Below is a small trained network, with its code and all its weights. Each question gives an input and a target symbol and asks what happens when units are switched off, that is, made to give their printed mean instead of their output.

import numpy as np


def w(rows, s, z=0):
    codes = np.array(rows[::2]) - 128.0
    scale = np.full(codes.shape[1], s)
    scale[-1] = z or s
    return codes * scale


def norm(h):
    return h / np.sqrt((h * h).mean(-1, keepdims=True) + 1e-5)


def f(y):
    return y / 2 * (1 + np.tanh(0.7978845608 * (y + 0.044715 * y**3)))


def softmax(a):
    e = np.exp(a - a.max(-1, keepdims=True))
    return e / e.sum(-1, keepdims=True)


def log_softmax(a):
    a = a - a.max(-1, keepdims=True)
    return a - np.log(np.exp(a).sum(-1, keepdims=True))


def net(x, mask):
    ids = ['αβγδεζηθλπστω'.index(c) for c in x.split()]
    T = len(ids)
    res = E[ids] + P[:T]
    r = norm(res)
    for j in range(3):
        rows = slice(3 * j, 3 * j + 3)
        q, k, v = (r @ M[0][rows].T for M in (Q, K, V))
        z = softmax(np.where(np.tri(T) > 0, q @ k.T / 3**0.5, -1e9)) @ v
        o = O[0][rows]
        res = res + np.where(mask[j], z, o[:, -1]) @ o[:, :-1]
    y = f(norm(res) @ A[0][:, :-1].T + A[0][:, -1])
    res = res + np.where(mask[3:7], y, B[0][:, -1]) @ B[0][:, :-1]
    return log_softmax(norm(res)[-1] @ U[:, :-1].T + U[:, -1])


Q, K, V, O, A, B = {}, {}, {}, {}, {}, {}
E = w([
[88,159,173,249,124],'α',
[83,143,153,130,123],'β',
[78,162,83,186,84],'γ',
[62,190,85,107,112],'δ',
[115,139,162,113,140],'ε',
[132,147,194,102,166],'ζ',
[85,178,153,87,144],'η',
[214,142,76,123,153],'θ',
[94,114,139,109,139],'λ',
[73,189,153,136,109],'π',
[162,136,154,95,163],'σ',
[228,119,161,168,53],'τ',
[149,205,152,90,155],'ω',
],0.019)
P = w([
[127,83,94,142,120],'0',
[117,150,152,187,164],'1',
[85,149,128,212,219],'2',
[100,149,163,211,158],'3',
[42,227,114,123,84],'4',
[177,118,70,3,112],'5',
],0.011)
Q[0] = w([
[97,104,115,191,166],'head 1',
[122,91,139,52,74],'head 1',
[119,97,131,135,191],'head 1',
[113,145,98,100,133],'head 2',
[122,39,128,156,53],'head 2',
[121,82,108,187,116],'head 2',
[106,118,88,106,148],'head 3',
[138,136,112,69,58],'head 3',
[125,75,103,8,97],'head 3',
],0.019)
K[0] = w([
[180,106,160,60,44],'head 1',
[117,157,138,220,250],'head 1',
[152,29,140,87,89],'head 1',
[157,168,156,150,113],'head 2',
[100,117,71,201,246],'head 2',
[80,163,72,105,192],'head 2',
[101,101,106,123,181],'head 3',
[136,235,152,194,226],'head 3',
[65,139,69,175,235],'head 3',
],0.013)
V[0] = w([
[95,113,114,166,160],'head 1',
[124,67,101,120,186],'head 1',
[153,242,112,153,145],'head 1',
[175,70,122,159,74],'head 2',
[136,151,140,105,75],'head 2',
[93,115,70,109,175],'head 2',
[126,121,4,152,107],'head 3',
[163,128,105,64,209],'head 3',
[205,111,139,206,140],'head 3',
],0.022)
O[0] = w([
[63,206,82,172,106,181],'head 1',
[121,254,156,125,88,74],'head 1',
[210,13,131,102,32,254],'head 1',
[217,208,148,113,182,20],'head 2',
[173,107,104,84,138,136],'head 2',
[6,100,145,76,163,105],'head 2',
[61,178,60,51,2,89],'head 3',
[9,97,205,38,120,76],'head 3',
[207,142,222,163,45,129],'head 3',
],0.012,0.0094)
A[0] = w([
[121,119,169,148,200,38],'neuron 1',
[144,168,172,180,137,250],'neuron 2',
[188,80,163,170,72,154],'neuron 3',
[6,93,112,148,131,157],'neuron 4',
],0.022,0.0013)
B[0] = w([
[65,43,78,187,81,151],'neuron 1',
[220,139,150,150,75,166],'neuron 2',
[192,252,143,114,201,248],'neuron 3',
[245,184,162,47,168,221],'neuron 4',
],0.013,0.014)
U = w([
[185,213,154,225,102,156],'α',
[121,197,100,159,185,187],'β',
[113,157,72,174,61,214],'γ',
[101,159,73,66,130,55],'δ',
[94,195,163,186,223,61],'ε',
[100,75,192,232,155,235],'ζ',
[86,98,117,89,204,157],'η',
[107,184,177,98,40,157],'θ',
[82,229,137,119,180,93],'λ',
[142,84,51,193,152,190],'π',
[88,169,252,129,162,113],'σ',
[123,145,156,193,108,2],'τ',
[119,60,175,114,136,116],'ω',
],0.011,0.0027)

Each question gives the input, a string of symbols that net reads in full, and the target symbol t.
The units are the heads (3 rows each of Q, K, V and O) and the neurons (one row each of A and B). Each row of codes is followed by its name. A weight is (code - 128) times the scale printed after its matrix; where a second scale follows, it is the last column's (O, A, B and U).
mask holds one flag per unit, heads first, then neurons. A switched-off unit (its flag False) gives its mean, the last column of its rows in O or B, instead of its output. The means were averaged over made-up inputs and are rounded, as every weight is.
A unit's drop is (log p(t) with every unit on - log p(t) with that unit switched off) / (log p(t) with every unit on - log p(t) with every unit switched off).
The circuit of an input: a set's keep is (log p(t) with only the set's units on - log p(t) with every unit switched off) / (log p(t) with every unit on - log p(t) with every unit switched off). Starting from all 7 units, units are removed one at a time, each time the one whose removal leaves the highest keep (on an exact tie, the one counted first), for as long as the keep stays at least 0.8.
circuit, biggest first: the units of the circuit, biggest drop first
top k neurons: the k neurons with the biggest drops, biggest first
heads that matter: for each layer, one digit per head in row order, 1 if its drop is at least 0.15 and else 0, layers parted by /
drop of u: that unit's drop, to one decimal
input θ η λ ω, target θ: circuit, biggest first -> head 3
input ζ ζ θ ε, target ζ: circuit, biggest first -> head 3; neuron 1
input η ε ω π α σ, target ω: heads that matter -> 001
input ζ θ ζ ω, target ζ: circuit, biggest first -> head 3; neuron 1
input ε θ β θ, target ε: circuit, biggest first -> head 1; head 3
input π δ β, target π: circuit, biggest first -> head 3; neuron 3
input ω θ θ, target ω: circuit, biggest first -> head 3; head 1
input λ δ β, target λ: heads that matter -> 100
input δ θ σ γ θ λ, target σ: heads that matter -> 101
input α δ γ β λ β, target γ: circuit, biggest first -> head 3; neuron 4
input ζ β η, target ζ: top 2 neurons -> neuron 1; neuron 3
input ζ π α, target ζ: top 2 neurons -> neuron 1; neuron 3
input π θ β π, target π: circuit, biggest first -> head 3; head 1
input λ θ π θ, target λ: circuit, biggest first -> head 1
input ε η ε ζ, target ε: circuit, biggest first -> head 1; head 3
input θ ζ ζ θ θ δ, target ζ: top 2 neurons -> neuron 1; neuron 4
input ω ω θ β θ λ, target θ: drop of head 3 -> 0.5
input η γ δ θ, target η: drop of neuron 4 -> 0.1
input π α ζ, target π: drop of neuron 4 -> 0.0
input π ω π δ θ γ, target π: drop of neuron 3 -> -0.1
input γ θ η ζ β σ, target η: circuit, biggest first -> head 3
